Here is a tiny trained network, its code and every weight. The questions are about switching its units off for an input and a target symbol, where a switched-off unit gives its printed mean instead of its output.

import numpy as np


def w(rows, s, z=0):
    codes = np.array(rows[::2]) - 128.0
    scale = np.full(codes.shape[1], s)
    scale[-1] = z or s
    return codes * scale


def norm(h):
    return h / np.sqrt((h * h).mean(-1, keepdims=True) + 1e-5)


def f(y):
    return y / 2 * (1 + np.tanh(0.7978845608 * (y + 0.044715 * y**3)))


def softmax(a):
    e = np.exp(a - a.max(-1, keepdims=True))
    return e / e.sum(-1, keepdims=True)


def log_softmax(a):
    a = a - a.max(-1, keepdims=True)
    return a - np.log(np.exp(a).sum(-1, keepdims=True))


def net(x, mask):
    ids = ['αβγδεζηθλμξστφψω'.index(c) for c in x.split()]
    T = len(ids)
    res = E[ids] + P[:T]
    q, k, v = (norm(res) @ M[0].T for M in (Q, K, V))
    z = softmax(np.where(np.tri(T) > 0, q @ k.T / 3**0.5, -1e9)) @ v
    res = res + np.where(mask[0], z, O[0][:, -1]) @ O[0][:, :-1]
    y = f(norm(res) @ A[0][:, :-1].T + A[0][:, -1])
    res = res + np.where(mask[1:13], y, B[0][:, -1]) @ B[0][:, :-1]
    return log_softmax(norm(res)[-1] @ U[:, :-1].T + U[:, -1])


Q, K, V, O, A, B = {}, {}, {}, {}, {}, {}
E = w([
[211,147,149,187,169],'α',
[159,74,110,122,109],'β',
[101,108,5,101,174],'γ',
[166,143,175,174,80],'δ',
[155,121,162,103,41],'ε',
[15,195,56,132,135],'ζ',
[154,110,130,51,118],'η',
[117,97,182,112,181],'θ',
[73,238,115,43,32],'λ',
[111,180,80,177,96],'μ',
[202,149,124,191,86],'ξ',
[161,47,125,116,122],'σ',
[111,179,89,168,107],'τ',
[133,196,192,128,128],'φ',
[103,191,70,232,167],'ψ',
[84,97,75,104,80],'ω',
],0.02)
P = w([
[138,141,11,162,175],'0',
[87,114,54,158,158],'1',
[101,110,93,146,154],'2',
[100,111,111,144,153],'3',
[104,91,125,140,146],'4',
[112,91,141,142,150],'5',
],0.011)
Q[0] = w([
[6,84,96,74,127],'h0',
[188,3,64,139,145],'h0',
[82,20,215,158,67],'h0',
],0.021)
K[0] = w([
[4,55,155,73,75],'h0',
[186,9,78,95,181],'h0',
[128,14,218,94,35],'h0',
],0.02)
V[0] = w([
[194,183,78,113,2],'h0',
[79,183,40,8,225],'h0',
[114,180,64,44,172],'h0',
],0.0074)
O[0] = w([
[32,62,253,217,2,4],'h0',
[80,104,176,14,157,217],'h0',
[92,107,166,77,125,161],'h0',
],0.0061,0.0035)
A[0] = w([
[150,142,86,108,65,138],'n0',
[131,74,88,160,187,51],'n1',
[48,83,65,134,53,65],'n2',
[65,90,124,60,89,46],'n3',
[126,95,102,55,1,100],'n4',
[185,67,157,139,184,36],'n5',
[191,34,169,137,42,129],'n6',
[197,141,213,92,154,58],'n7',
[142,10,46,129,118,1],'n8',
[209,39,250,16,155,137],'n9',
[140,96,128,138,141,60],'n10',
[161,28,200,110,80,78],'n11',
],0.015,0.005)
B[0] = w([
[144,125,135,166,79,134],'n0',
[117,75,207,146,144,163],'n1',
[198,132,97,81,145,158],'n2',
[91,154,59,195,102,164],'n3',
[111,223,171,217,95,167],'n4',
[130,186,188,125,140,160],'n5',
[116,43,148,83,135,165],'n6',
[93,157,172,38,122,161],'n7',
[31,128,212,154,73,157],'n8',
[131,5,130,14,73,252],'n9',
[108,135,167,147,126,126],'n10',
[172,190,150,31,141,161],'n11',
],0.025,0.013)
U = w([
[208,160,187,172,194,168],'α',
[63,105,235,175,111,72],'β',
[129,128,122,139,140,108],'γ',
[182,41,104,200,111,163],'δ',
[248,160,203,122,59,49],'ε',
[104,224,152,64,165,133],'ζ',
[137,138,126,132,141,100],'η',
[5,84,77,153,154,77],'θ',
[120,183,111,168,69,254],'λ',
[232,161,74,120,138,183],'μ',
[135,56,121,74,221,156],'ξ',
[78,149,31,118,170,175],'σ',
[103,111,72,80,2,66],'τ',
[133,139,118,137,140,107],'φ',
[97,100,102,187,222,196],'ψ',
[137,131,126,140,140,102],'ω',
],0.013,0.006)

Each question gives the input, a string of symbols that net reads in full, and the target symbol t.
The units are the heads (3 rows each of Q, K, V and O) and the neurons (one row each of A and B). Each row of codes is followed by its name. A weight is (code - 128) times the scale printed after its matrix; where a second scale follows, it is the last column's (O, A, B and U).
mask holds one flag per unit, heads first, then neurons. A switched-off unit (its flag False) gives its mean, the last column of its rows in O or B, instead of its output. The means were averaged over made-up inputs and are rounded, as every weight is.
A unit's drop is (log p(t) with every unit on - log p(t) with that unit switched off) / (log p(t) with every unit on - log p(t) with every unit switched off).
The circuit of an input: a set's keep is (log p(t) with only the set's units on - log p(t) with every unit switched off) / (log p(t) with every unit on - log p(t) with every unit switched off). Starting from the 12 units with the biggest drops (on a tie, the unit counted first), units are removed one at a time, each time the one whose removal leaves the highest keep (on an exact tie, the one counted first), for as long as the keep stays at least 0.8.
units of the circuit, in order: the units of the circuit, biggest drop first
unit that matters most: the unit with the biggest drop
top k neurons: the k neurons with the biggest drops, biggest first
drop when u is switched off: that unit's drop, to one decimal
input θ β σ θ θ γ, target θ: units of the circuit, in order => h0, n9, n3, n11
input η θ φ ω η α, target α: units of the circuit, in order => h0, n9
input η η α θ η φ, target ζ: units of the circuit, in order => h0, n9, n7
input ω θ θ θ α, target α: units of the circuit, in order => n9, h0
input σ θ φ γ, target θ: top 2 neurons => n9, n8
input θ θ ζ α σ, target β: unit that matters most => n8
input λ φ φ δ φ ε, target ε: top 2 neurons => n9, n11
input φ ω γ η β ψ, target ψ: top 2 neurons => n9, n8
input θ ω λ β ε, target ε: top 3 neurons => n9, n4, n11
input ω λ τ, target μ: top 2 neurons => n2, n9
input ω ξ θ ε α ω, target λ: drop when n9 is switched off => 0.2
input τ θ φ φ, target ζ: drop when n9 is switched off => 0.9
input β θ η θ ψ, target ψ: drop when n8 is switched off => 0.1
input ω η μ ξ, target δ: unit that matters most => n9
input θ φ θ θ δ, target δ: drop when n1 is switched off => 0.0
